Below are the code and all the weights of a small trained network. Each question names an input and a class and asks about switching units off, where a switched-off unit gives its printed mean instead of its output.

import numpy as np


def w(rows, s, z=0):
    codes = np.array(rows[::2]) - 128.0
    scale = np.full(codes.shape[1], s)
    scale[-1] = z or s
    return codes * scale


def norm(h):
    return h / np.sqrt((h * h).mean(-1, keepdims=True) + 1e-5)


def f(y):
    return y / 2 * (1 + np.tanh(0.7978845608 * (y + 0.044715 * y**3)))


def log_softmax(a):
    a = a - a.max(-1, keepdims=True)
    return a - np.log(np.exp(a).sum(-1, keepdims=True))


def net(x, mask):
    res = np.array(x, float).reshape(1, 4) / 4 @ E
    u = 0
    for l in range(2):
        y = f(norm(res) @ A[l][:, :-1].T + A[l][:, -1])
        res = res + np.where(mask[u : u + 11], y, B[l][:, -1]) @ B[l][:, :-1]
        u += 11
    return log_softmax(norm(res)[-1] @ U[:, :-1].T + U[:, -1])


A, B = {}, {}
E = w([
[50,77,62,192,150,119,188,122,236],'x0',
[95,168,31,36,64,244,55,114,180],'x1',
[11,53,217,144,119,212,108,117,75],'x2',
[131,126,128,129,125,127,127,126,128],'x3',
],0.0012)
A[0] = w([
[202,179,184,50,146,147,83,206,10,27],'L0N1',
[82,188,36,16,41,222,64,22,177,95],'L0N2',
[28,27,232,184,94,216,71,152,87,71],'L0N3',
[144,111,220,199,176,11,206,76,76,12],'L0N4',
[66,81,63,176,189,131,197,184,212,42],'L0N5',
[142,111,200,188,174,34,193,97,85,68],'L0N6',
[61,81,59,176,193,131,202,185,221,4],'L0N7',
[128,128,127,127,130,129,129,130,127,128],'L0N8',
[209,177,71,134,132,73,130,162,171,59],'L0N9',
[187,173,175,62,139,141,90,186,37,67],'L0N10',
[252,189,45,135,135,49,132,181,190,29],'L0N11',
],0.0022,0.0011)
B[0] = w([
[98,100,144,203,59,81,115,44,222,196],'L0N1',
[194,42,165,226,206,140,138,233,110,251],'L0N2',
[108,244,49,22,178,48,230,89,103,219],'L0N3',
[167,104,61,115,139,241,69,212,161,212],'L0N4',
[157,147,188,149,50,89,52,68,135,164],'L0N5',
[161,107,84,122,136,224,75,194,152,196],'L0N6',
[163,150,199,150,45,89,44,65,129,162],'L0N7',
[128,128,128,128,128,128,127,127,128,128],'L0N8',
[41,134,142,74,154,129,175,101,74,166],'L0N9',
[110,111,143,191,74,94,114,61,194,178],'L0N10',
[4,138,147,55,165,126,193,93,48,211],'L0N11',
],0.0024,0.0018)
A[1] = w([
[35,124,163,103,138,162,153,107,90,82],'L1N1',
[159,194,50,47,150,63,176,109,136,83],'L1N2',
[105,100,110,202,42,89,91,65,227,109],'L1N3',
[212,153,196,111,48,126,61,79,64,115],'L1N4',
[49,121,160,112,133,158,143,111,97,92],'L1N5',
[145,116,46,78,107,252,67,229,158,8],'L1N6',
[124,122,100,102,104,176,109,139,136,52],'L1N7',
[134,129,127,128,128,128,127,127,127,126],'L1N8',
[131,132,123,126,125,129,116,135,132,112],'L1N9',
[132,120,100,113,120,175,110,164,140,89],'L1N10',
[123,123,131,126,127,134,129,126,125,124],'L1N11',
],0.0024,0.0012)
B[1] = w([
[180,191,38,58,151,38,176,97,114,156],'L1N1',
[15,126,144,70,153,188,174,100,54,236],'L1N2',
[143,176,202,115,27,109,57,46,100,254],'L1N3',
[16,112,87,189,68,76,107,66,252,230],'L1N4',
[172,176,54,75,148,52,166,106,116,137],'L1N5',
[198,83,219,219,195,62,152,190,102,246],'L1N6',
[152,143,156,165,162,6,168,128,123,74],'L1N7',
[111,128,133,130,126,141,129,133,129,127],'L1N8',
[112,133,141,138,134,117,132,132,118,114],'L1N9',
[156,119,176,169,158,64,150,151,107,127],'L1N10',
[143,134,117,128,132,111,130,127,136,124],'L1N11',
],0.002,0.00073)
U = w([
[206,70,144,191,193,166,119,253,123,185],'0',
[71,180,73,6,171,118,218,93,67,184],'1',
[118,139,157,165,4,104,56,31,192,3],'2',
],0.0058,0.00034)

Each question gives the input, the list of numbers given to net, and the class t.
The units are the neurons (one row each of A and B). Each row of codes is followed by its name. A weight is (code - 128) times the scale printed after its matrix; where a second scale follows, it is the last column's (A, B and U).
mask holds one flag per neuron, layer by layer. A switched-off neuron (its flag False) gives its mean, the last column of its row in B, instead of its output. The means were averaged over made-up inputs and are rounded, as every weight is.
A unit's drop is (log p(t) with every unit on - log p(t) with that unit switched off) / (log p(t) with every unit on - log p(t) with every unit switched off).
The circuit of an input: a set's keep is (log p(t) with only the set's units on - log p(t) with every unit switched off) / (log p(t) with every unit on - log p(t) with every unit switched off). Starting from the 12 units with the biggest drops (on a tie, the unit counted first), units are removed one at a time, each time the one whose removal leaves the highest keep (on an exact tie, the one counted first), for as long as the keep stays at least 0.8.
units of the circuit, in order: the units of the circuit, biggest drop first
top k neurons: the k neurons with the biggest drops, biggest first
k most important neurons of layer l: the k neurons of layer l with the biggest drops, biggest first
drop when u is switched off: that unit's drop, to one decimal
input [-8,3,-5,1], class 2: top 2 neurons : (L0N3, L0N1)
input [-7,-6,-3,4], class 2: units of the circuit, in order : (L0N1, L1N4)
input [6,-5,-8,1], class 1: top 2 neurons : (L0N11, L0N2)
input [7,-4,4,2], class 2: 2 most important neurons of layer 0 : (L0N2, L0N7)
input [-7,-3,7,1], class 1: top 3 neurons : (L0N3, L0N7, L0N5)
input [-6,0,4,6], class 2: top 2 neurons : (L0N1, L0N11)
input [-7,7,-3,-3], class 0: top neuron : (L0N2)
input [2,1,2,1], class 1: 2 most important neurons of layer 0 : (L0N3, L0N1)
input [-2,2,3,3], class 1: top 2 neurons : (L0N3, L0N4)
input [1,4,-4,-6], class 0: top 2 neurons : (L0N2, L0N3)
input [-7,-4,4,-6], class 2: 2 most important neurons of layer 0 : (L0N2, L0N11)
input [7,7,2,2], class 0: top 3 neurons : (L0N2, L0N1, L0N10)
input [-7,-5,-4,4], class 2: 4 most important neurons of layer 0 : (L0N1, L0N2, L0N3, L0N10)
input [5,6,5,2], class 0: top 2 neurons : (L0N2, L0N11)
input [-6,6,4,5], class 0: 2 most important neurons of layer 1 : (L1N6, L1N3)
input [4,4,2,-4], class 0: top 4 neurons : (L0N2, L0N1, L0N10, L1N4)
input [3,5,7,4], class 1: top 3 neurons : (L0N3, L0N4, L0N6)
input [-8,-4,-5,-8], class 2: most important neuron of layer 0 : (L0N3)
input [-6,-2,6,4], class 1: 2 most important neurons of layer 0 : (L0N3, L0N7)
input [-5,7,-6,3], class 0: 2 most important neurons of layer 0 : (L0N2, L0N3)
input [-6,7,4,6], class 0: drop when L0N5 is switched off : 0.2
input [3,-6,8,7], class 1: drop when L1N6 is switched off : 0.1
input [-6,7,-3,8], class 0: drop when L0N5 is switched off : 0.2
